Each row has a name. Each piece below is followed by the name of the row it came from, unless a question asks for something else. Each question is about the rows just above it. Places in a row count from 1.

G: -16 -13  26  12 -55  92 -30  93  92 -51 -55  -3  43  60 -24  -1  -1 -85  36
J:  -9 -19   8  16 -40  66 -16  80  66 -25 -27  -9  52  31  31   9   9 -50   4
D: -25 -27  -9  52  31  31   6   9 -50   4 -30 -14  65  42  -6  16  16 -57  14
H: -15 -15  21  14 -53  88 -26  92  88  -5   0   0   0   2  29   4   4   1  -5
Y: -81 -29 -29  23 -75  68 -43  49  68 -99 -46 -48 113 100  33  48  48 -86  85
S:  -9 -22  11  16 -45  72 -17  86  72 -29 -30  -9  59  33 -23  11  11 -54   6
A:  -4  -9   4   7 -19  30  -6  35  30 -11 -12  -4  25  15   8   3   3 -22   3
M: -15 -15  21  14 -53  88 -26  92  88 -46 -48  -5  47  55  31   3   3 -77  29
L: -43 -24  -9  19 -58  70 -30  68  70 -62 -36 -29  84  64  46  29  29 -68  42
E:  -5 -13   6  23 -75  68 -11  54  46 -17 -18  -6  37  23 -27   7   7 -36   3
U:  -9 -19   8  16 -40  66 -16  80  66 -25 -30 -10  59  33 -21  10  10 -53   5
T: -2  0  0 -1  1  0 -1 -2  0 -2  0  1 -1 -2 32  1  1  1 -1
The row with -81 -29 -29  23 -75  68 -43  49  68 -99 -46 -48 113 100  33  48  48 -86  85 is
Y
The row with   8   3   3 -22 is
A
Which row holds -25 -27  -9  52  31  31   9   9 -50   4?
J

F: -17 -11 -65   2  46 -17 -11  -4 -25   2  32   4  -5   0  13  48  -9
X: -27  10  18   4 -38  66  23 -45  13  15  26 -13 -21  83  -7  -8 -24
W: -54 -29  24 -22 -29  28  81 -67  21  22  34  25  49  24   8  61   0
B: -45  23 -38  66 -27  18  10   4  13  15  10 -22  -6  66 -20  26 -32
Row and place where -17 -11  -4 -25   2  32   4  -5   0  13 starts:
F, 6
Where does 32  4 -5  0 start? Give its row and place.
F, 11
Where does -27  10  18   4 -38  66  23 -45  13  15 start? Give its row and place.
X, 1
Row and place where  23 -45  13  15  26 -13 -21  83 starts:
X, 7
Where do -17 -11  -4 -25   2  32   4  -5   0  13  48 appear?
F

Z:  -9  39  10 -26 -97 -22
P:  -9  39  10 -26  48  46
V:  53   1 -61 -45  55  13
Which row holds  -9  39  10 -26 -97 -22?
Z
-26  48  46 begins in row and place
P, 4
Which row holds   1 -61 -45?
V
Where does 48 46 start? Give its row and place.
P, 5

ped: -28  19 -30  12 -34  -2  -4  17  18 -31  34 -12   8  40   2   8   9 -10  22  -6   5  27  10  31  -9  20  10  21 -10  -7
Miv:   4 -14   0  18   4  -2  -4  17  12 -31  34 -12   8  40   2   8   9 -10  -6  22  27  10   5  31  -9  20  10  -7 -10  -7
bega:   3 -15   4  -4 -29 -17 -17  -3   8 -24  34  28 -28 -38   4 -24 -31  24  32  14  -1  -4  -3  26  11  -9  13  17  -4  37
gam:   7  17   9 -16   5  25  -8   9  32  -9  23 -13  16  37 -31  -2  35   4  -9   0  -2 -31 -29  19 -30  12 -34  16  -9  10
tiz:   4 -14   0  18   4  -2  -4  17  18 -31  34 -12   8  40   2   8   9 -10  -6  22  27  10   5 -12 -23  -3 -21  15   2  -7
lato:   4 -14   0  18   4  -2  -4  17  18 -31  34 -12   8  40   2   8   9 -10  -6  22  27  10   5  31  -9  20  10  -7 -10  -7
  8 -12  34 -31  12  17  -4 is which row, read backwards?
Miv
Where does -29  19 -30  12 -34 start? Give its row and place.
gam, 23
Where do   4 -14   0  18   4  -2  -4  17  18 -31  34 -12   8  40   2   8   9 -10  -6  22  27  10   5  31  -9  20  10  -7 -10  -7 appear?
lato
Where do   4 -14   0  18   4  -2  -4  17  12 -31  34 -12   8  40   2   8   9 -10  -6  22  27  10   5  31  -9  20  10  -7 -10  -7 appear?
Miv
 -4  17  12 -31  34 -12   8
Miv

dat: -77 -16 -48 -32  95
fid: -16 -47  29 -19  44
legis:  21 -98  -1  27  42
zuded:  44 -55  70  54 -15
lud:  21  52   0 -81  12
kobef:  21 -98  42  27  -1
kivod:  21 -98  42  21  -1
 21 -98  42  21  -1
kivod
The row with  44 -55 is
zuded
The row with  21 -98  42  27  -1 is
kobef
-16 -48 begins in row and place
dat, 2
The row with 42 27 -1 is
kobef
Which row holds this, read backwards?  21  42 -98
kivod

zef: -38 -48 -87 -37 -22  48  -7  94 -66  51 -36  34  87  36  68 -35  77 -66 -89  13 -58  -7 -39 -51 -63  61  68  77 -20  38  38 -27  76 -43  14  16 -78  61 -87  21 -71  67 -48 -18 -80  12  77 -12 -56  97 -33  28  76
fego:  16 -80 -38  56  86  84  14  53  94 -84 -27 -77  -7 -51  62 -60 -65  47  12 -72  65 -98  30  34  12   0  78 -93 -58 -47  17  39 -54  34  98  74 -49  67 -64 -10  76 -44 -31  59 -31  66 -58 -67 -57  -1 -51 -55  38
nov:  87  29  75 -25 -48  39 -21  98  93 -27 -41  84 -93  -4 -29 -60 -10  75 -98   3  13 -84  94  72  11  19  54  32  47  29 -17  61  12 -46  78 -43 -87 -11  -5  47  73  30  42 -36 -24  -1  70  14  36  91  81 -58 -58
vamem:  96 -40 -16 -28 -78 -76  98 -60  89 -17  24  -8   4 -80 -46  89 -68  -8  30 -81 -48  71  -8  45  20 -81   0 -52 -47  98 -54  74  17 -58  39  34 -28 -43  45 -82 -66 -48  71 -38  88  52 -48  69 -60 -31  40  77  69
bovu:  84 -45 -91  32  77 -45  25  20 -60  80 -90 -41 -70  27 -70 -73 -76  29 -11 -51 -37  73 -90  89  17  42  50 -78  89 -14 -55  51 -44  28 -20  28  48  87  27 -74 -63  96  19 -73  84  77 -97  27  55  75  92   8  -4
sib:  24  62  68 -69  90  28 -20 -41 -14  53   0 -20 -86 -96 -58  89  29 -14 -98 -97  37 -59 -74 -68  62  97  17  86 -21  -1   7  -3 -19  31 -63 -34  59 -50 -57  56  92  68  54  59  33 -13  59 -13 -30 -30  93   8  86
kife:  43  47 -59 -28  25  17  44 -45 -90 -76 -37 -48  46 -22  11 -88 -25 -51   4 -66  54 -13  61  94 -22  83  23   8  16 -62 -23  47  75 -80 -63 -89  -8  92  92 -35   8  90  -2  77 -32  41  -6  48  34  56 -84 -85  -8
Sulip: -65  32  37  19  40 -18   2  59  29  44  67  80 -41 -48 -52  78  36  91 -83  17 -95  86  21 -14 -96 -68 -85  55  78  24  69  58 -14 -60  14 -83  43 -67  48 -27  45  96  -6  12  62 -44  79 -40  98  61  16 -49 -38
-47  98 -54  74  17 -58  39  34
vamem
Row and place where 89 29 starts:
sib, 16
-84  94  72
nov

R:  -4   4  -8 -26 -13  15 -25  -6  11 -48
K:  -4   4  -8 -26 -13  15 -25 -42  11 -48
C:  -9 -26 -13  15 -13 -42  15 -25  11 -48
 15 -25 -42
K
Where do  -4   4  -8 -26 -13  15 -25 -42  11 -48 appear?
K
Where do  -9 -26 -13  15 -13 -42  15 -25  11 appear?
C
-25  -6  11 is in which row?
R
Which row holds this, read backwards?  11  -6 -25
R

